Below is a small trained network, with its code and all its weights. Each question gives an input and a target symbol and asks what happens when units are switched off, that is, made to give their printed mean instead of their output.

import numpy as np


def w(rows, s, z=0):
    codes = np.array(rows[::2]) - 128.0
    scale = np.full(codes.shape[1], s)
    scale[-1] = z or s
    return codes * scale


def f(y):
    return y / 2 * (1 + np.tanh(0.7978845608 * (y + 0.044715 * y**3)))


def softmax(a):
    e = np.exp(a - a.max(-1, keepdims=True))
    return e / e.sum(-1, keepdims=True)


def log_softmax(a):
    a = a - a.max(-1, keepdims=True)
    return a - np.log(np.exp(a).sum(-1, keepdims=True))


def net(x, mask):
    ids = ['ΘΛΣΦΩαβδεζηξπτψ'.index(c) for c in x.split()]
    T = len(ids)
    res = E[ids] + P[:T]
    r = res
    for j in range(2):
        rows = slice(4 * j, 4 * j + 4)
        q, k, v = (r @ M[0][rows].T for M in (Q, K, V))
        z = softmax(np.where(np.tri(T) > 0, q @ k.T / 4**0.5, -1e9)) @ v
        o = O[0][rows]
        res = res + np.where(mask[j], z, o[:, -1]) @ o[:, :-1]
    y = f(res @ A[0][:, :-1].T + A[0][:, -1])
    res = res + np.where(mask[2:14], y, B[0][:, -1]) @ B[0][:, :-1]
    return log_softmax(res[-1] @ U[:, :-1].T + U[:, -1])


Q, K, V, O, A, B = {}, {}, {}, {}, {}, {}
E = w([
[21,151,197,183],'Θ',
[64,166,132,80],'Λ',
[130,51,22,2],'Σ',
[135,160,75,179],'Φ',
[23,114,144,171],'Ω',
[105,162,129,107],'α',
[123,69,86,84],'β',
[57,158,145,210],'δ',
[233,236,180,199],'ε',
[49,167,142,215],'ζ',
[33,199,211,178],'η',
[60,199,169,183],'ξ',
[35,187,202,103],'π',
[11,135,121,62],'τ',
[46,149,250,35],'ψ',
],0.0055)
P = w([
[1,103,190,252],'0',
[39,125,171,218],'1',
[43,167,161,175],'2',
[64,211,145,158],'3',
[72,213,127,130],'4',
[80,208,126,101],'5',
[94,220,129,96],'6',
[97,231,110,76],'7',
[108,230,108,50],'8',
[130,237,102,48],'9',
[130,241,104,24],'10',
[165,241,86,5],'11',
[88,229,126,25],'12',
],0.0048)
Q[0] = w([
[232,52,109,248],'h0',
[239,26,132,241],'h0',
[53,140,204,12],'h0',
[177,72,75,166],'h0',
[1,245,116,107],'h1',
[238,5,138,215],'h1',
[216,47,103,220],'h1',
[248,17,104,177],'h1',
],0.0064)
K[0] = w([
[9,15,91,110],'h0',
[7,17,73,139],'h0',
[191,230,52,174],'h0',
[59,62,152,165],'h0',
[247,133,82,5],'h1',
[11,89,218,243],'h1',
[9,101,180,189],'h1',
[2,104,181,227],'h1',
],0.0062)
V[0] = w([
[63,48,23,236],'h0',
[7,48,120,17],'h0',
[37,94,233,12],'h0',
[172,190,239,9],'h0',
[250,253,179,226],'h1',
[235,206,159,229],'h1',
[81,201,244,178],'h1',
[184,80,7,7],'h1',
],0.0059)
O[0] = w([
[37,205,17,241,128],'h0',
[1,239,115,31,145],'h0',
[31,184,211,35,200],'h0',
[197,95,227,25,134],'h0',
[237,14,242,156,114],'h1',
[229,33,227,183,91],'h1',
[46,99,241,83,254],'h1',
[230,185,18,84,6],'h1',
],0.0063,0.003)
A[0] = w([
[216,120,55,174,52],'n0',
[1,221,82,70,72],'n1',
[168,111,159,165,253],'n2',
[77,113,232,80,98],'n3',
[105,45,241,148,155],'n4',
[47,184,137,197,53],'n5',
[211,87,39,138,48],'n6',
[241,32,158,121,91],'n7',
[172,167,143,124,251],'n8',
[95,236,34,167,237],'n9',
[208,24,197,195,137],'n10',
[150,233,79,243,252],'n11',
],0.0055,0.0053)
B[0] = w([
[144,242,37,136,110],'n0',
[26,200,47,58,254],'n1',
[119,5,157,74,176],'n2',
[136,208,199,60,205],'n3',
[39,133,251,113,201],'n4',
[31,153,32,249,172],'n5',
[93,227,37,168,111],'n6',
[16,254,22,73,122],'n7',
[177,48,111,57,191],'n8',
[106,27,43,67,232],'n9',
[132,59,137,68,138],'n10',
[168,18,54,92,187],'n11',
],0.0059,0.0064)
U = w([
[39,41,142,80,217],'Θ',
[123,116,139,54,236],'Λ',
[138,232,3,126,1],'Σ',
[144,11,94,203,209],'Φ',
[99,128,94,167,81],'Ω',
[121,143,152,188,139],'α',
[156,76,7,62,124],'β',
[99,108,125,201,79],'δ',
[229,17,240,132,178],'ε',
[99,98,124,191,71],'ζ',
[113,249,189,143,66],'η',
[103,172,183,175,86],'ξ',
[122,220,184,57,148],'π',
[114,227,89,132,80],'τ',
[101,222,164,151,25],'ψ',
],0.0052,0.0055)

Each question gives the input, a string of symbols that net reads in full, and the target symbol t.
The units are the heads (4 rows each of Q, K, V and O) and the neurons (one row each of A and B). Each row of codes is followed by its name. A weight is (code - 128) times the scale printed after its matrix; where a second scale follows, it is the last column's (O, A, B and U).
mask holds one flag per unit, heads first, then neurons. A switched-off unit (its flag False) gives its mean, the last column of its rows in O or B, instead of its output. The means were averaged over made-up inputs and are rounded, as every weight is.
A unit's drop is (log p(t) with every unit on - log p(t) with that unit switched off) / (log p(t) with every unit on - log p(t) with every unit switched off).
The circuit of an input: a set's keep is (log p(t) with only the set's units on - log p(t) with every unit switched off) / (log p(t) with every unit on - log p(t) with every unit switched off). Starting from the 12 units with the biggest drops (on a tie, the unit counted first), units are removed one at a time, each time the one whose removal leaves the highest keep (on an exact tie, the one counted first), for as long as the keep stays at least 0.8.
circuit, biggest first: the units of the circuit, biggest drop first
unit that matters most: the unit with the biggest drop
k most important neurons: the k neurons with the biggest drops, biggest first
drop of u: that unit's drop, to one decimal
input Λ Φ π ξ β τ β Ω ξ ζ τ Σ Σ, target β: 3 most important neurons -> n9, n4, n3
input Φ ε Φ, target ε: unit that matters most -> h1
input α Λ ε ψ, target ε: circuit, biggest first -> h0, n1, h1
input τ Σ Σ Ω α ζ, target β: circuit, biggest first -> h1, n9, n11, n4
input ε ζ δ π α ε ε Ω, target ε: circuit, biggest first -> h1, h0
input Ω α ε π Ω η δ ζ Σ τ η τ, target β: circuit, biggest first -> h1, n9
input π ξ η Ω Ω π Σ Σ α δ, target β: 3 most important neurons -> n9, n11, n4
input Θ π ε Λ ξ π, target ε: circuit, biggest first -> h0, h1, n1
input π Θ α ε α, target ε: circuit, biggest first -> h1, n1, h0
input Φ ε δ, target ε: circuit, biggest first -> h1, n1
input η δ α Θ Λ η ξ ε Ω, target ε: circuit, biggest first -> h1, n1, h0
input η τ π η β Ω ζ η ε Λ, target ε: circuit, biggest first -> h0, n1, h1
input Φ β ξ β π ε η ξ, target ε: circuit, biggest first -> h1, h0, n1
input Θ ξ Θ Ω τ ψ ξ Λ Σ Φ ζ, target β: circuit, biggest first -> h1, n9, n11
input η Σ Σ π δ π Σ α Λ, target β: circuit, biggest first -> h1, n9
input δ Θ τ π τ Σ, target β: circuit, biggest first -> h1, n9, n4
input Φ Φ ε Ω δ ζ ξ, target ε: circuit, biggest first -> h1, n1, h0
input τ α Λ Λ δ η ξ β ξ Θ ε, target ε: unit that matters most -> n1
input Λ α β ε τ, target ε: circuit, biggest first -> h0, n1, h1
input ξ η Φ π Σ Σ ψ β β, target β: unit that matters most -> h1
input τ π Σ ξ, target β: 2 most important neurons -> n9, n11
input δ π π ψ π, target π: drop of h0 -> 0.5
input Ω Φ Φ, target Φ: drop of n11 -> 0.2
input ξ ξ π π τ π τ τ π ξ ε Θ, target ε: drop of h0 -> 0.3
input ψ ψ Λ, target π: drop of n11 -> 0.1
